Below is a small trained network, with its code and all its weights. Each question gives an input and a class and asks what happens when units are switched off, that is, made to give their printed mean instead of their output.

import numpy as np


def w(rows, s, z=0):
    codes = np.array(rows[::2]) - 128.0
    scale = np.full(codes.shape[1], s)
    scale[-1] = z or s
    return codes * scale


def norm(h):
    return h / np.sqrt((h * h).mean(-1, keepdims=True) + 1e-5)


def f(y):
    return y / 2 * (1 + np.tanh(0.7978845608 * (y + 0.044715 * y**3)))


def log_softmax(a):
    a = a - a.max(-1, keepdims=True)
    return a - np.log(np.exp(a).sum(-1, keepdims=True))


def net(x, mask):
    res = np.array(x, float).reshape(1, 7) / 4 @ E
    u = 0
    for l in range(2):
        y = f(norm(res) @ A[l][:, :-1].T + A[l][:, -1])
        res = res + np.where(mask[u : u + 14], y, B[l][:, -1]) @ B[l][:, :-1]
        u += 14
    return log_softmax(norm(res)[-1] @ U[:, :-1].T + U[:, -1])


A, B = {}, {}
E = w([
[113,109,137],'x0',
[150,154,111],'x1',
[97,90,152],'x2',
[116,103,237],'x3',
[148,152,114],'x4',
[78,254,165],'x5',
[77,83,72],'x6',
],0.0084)
A[0] = w([
[118,69,95,106],'0.n1',
[121,2,75,171],'0.n2',
[230,94,43,115],'0.n3',
[74,132,175,122],'0.n4',
[206,9,168,21],'0.n5',
[52,86,59,249],'0.n6',
[79,167,59,93],'0.n7',
[51,196,119,176],'0.n8',
[77,176,144,151],'0.n9',
[142,75,52,138],'0.n10',
[60,59,125,127],'0.n11',
[84,142,137,116],'0.n12',
[180,67,159,38],'0.n13',
[80,165,145,112],'0.n14',
],0.012,0.0017)
B[0] = w([
[145,135,103,170],'0.n1',
[206,195,97,254],'0.n2',
[213,172,176,214],'0.n3',
[131,202,124,161],'0.n4',
[143,100,247,219],'0.n5',
[141,159,33,208],'0.n6',
[92,150,77,173],'0.n7',
[40,163,133,200],'0.n8',
[95,171,130,172],'0.n9',
[192,153,88,198],'0.n10',
[185,209,111,185],'0.n11',
[108,137,112,141],'0.n12',
[125,93,184,161],'0.n13',
[93,148,139,157],'0.n14',
],0.014,0.0068)
A[1] = w([
[62,157,190,95],'1.n1',
[122,142,133,48],'1.n2',
[127,101,120,167],'1.n3',
[114,46,195,138],'1.n4',
[196,101,186,147],'1.n5',
[59,248,178,164],'1.n6',
[186,88,22,5],'1.n7',
[88,172,68,163],'1.n8',
[173,140,175,37],'1.n9',
[29,69,172,161],'1.n10',
[120,200,108,125],'1.n11',
[134,138,136,71],'1.n12',
[87,93,1,79],'1.n13',
[116,209,113,205],'1.n14',
],0.012,0.0013)
B[1] = w([
[210,81,136,178],'1.n1',
[144,115,120,130],'1.n2',
[136,141,138,119],'1.n3',
[45,108,166,137],'1.n4',
[47,203,177,180],'1.n5',
[190,7,64,254],'1.n6',
[159,120,173,164],'1.n7',
[51,171,119,183],'1.n8',
[101,163,165,159],'1.n9',
[188,95,84,147],'1.n10',
[84,79,145,192],'1.n11',
[118,121,143,131],'1.n12',
[23,194,205,147],'1.n13',
[88,55,146,211],'1.n14',
],0.014,0.0089)
U = w([
[182,169,194,245],'0',
[87,65,80,192],'1',
[172,171,109,136],'2',
[40,166,93,32],'3',
[127,121,253,2],'4',
[139,44,151,103],'5',
],0.018,0.0034)

Each question gives the input, the list of numbers given to net, and the class t.
The units are the neurons (one row each of A and B). Each row of codes is followed by its name. A weight is (code - 128) times the scale printed after its matrix; where a second scale follows, it is the last column's (A, B and U).
mask holds one flag per neuron, layer by layer. A switched-off neuron (its flag False) gives its mean, the last column of its row in B, instead of its output. The means were averaged over made-up inputs and are rounded, as every weight is.
A unit's drop is (log p(t) with every unit on - log p(t) with that unit switched off) / (log p(t) with every unit on - log p(t) with every unit switched off).
k most important neurons: the k neurons with the biggest drops, biggest first
top k neurons in layer l: the k neurons of layer l with the biggest drops, biggest first
drop when u is switched off: that unit's drop, to one decimal
input [6,-6,2,1,3,-5,-2], class 4: 2 most important neurons : (0.n5, 0.n13)
input [5,0,5,1,5,0,-1], class 4: 2 most important neurons : (0.n8, 0.n5)
input [-3,-7,2,7,3,-1,4], class 0: most important neuron : (0.n11)
input [-6,-3,-2,-8,6,-5,0], class 0: 3 most important neurons : (0.n3, 1.n6, 1.n7)
input [-4,8,2,2,-4,0,-3], class 4: 2 most important neurons : (0.n8, 0.n7)
input [7,3,6,6,6,-3,5], class 0: 2 most important neurons : (0.n2, 0.n11)
input [0,1,-5,-8,0,1,3], class 3: top 2 neurons in layer 1 : (1.n13, 1.n6)
input [-3,-3,8,-3,1,-3,-1], class 0: 2 most important neurons : (0.n5, 1.n6)
input [1,1,5,6,-2,-4,3], class 0: top 2 neurons in layer 1 : (1.n14, 1.n11)
input [-6,2,-7,2,5,5,8], class 1: drop when 1.n6 is switched off : 0.2
input [-3,-3,-4,1,-2,1,-1], class 5: drop when 0.n7 is switched off : 0.1
input [-7,-1,-2,2,-4,-8,3], class 0: drop when 0.n5 is switched off : 0.1
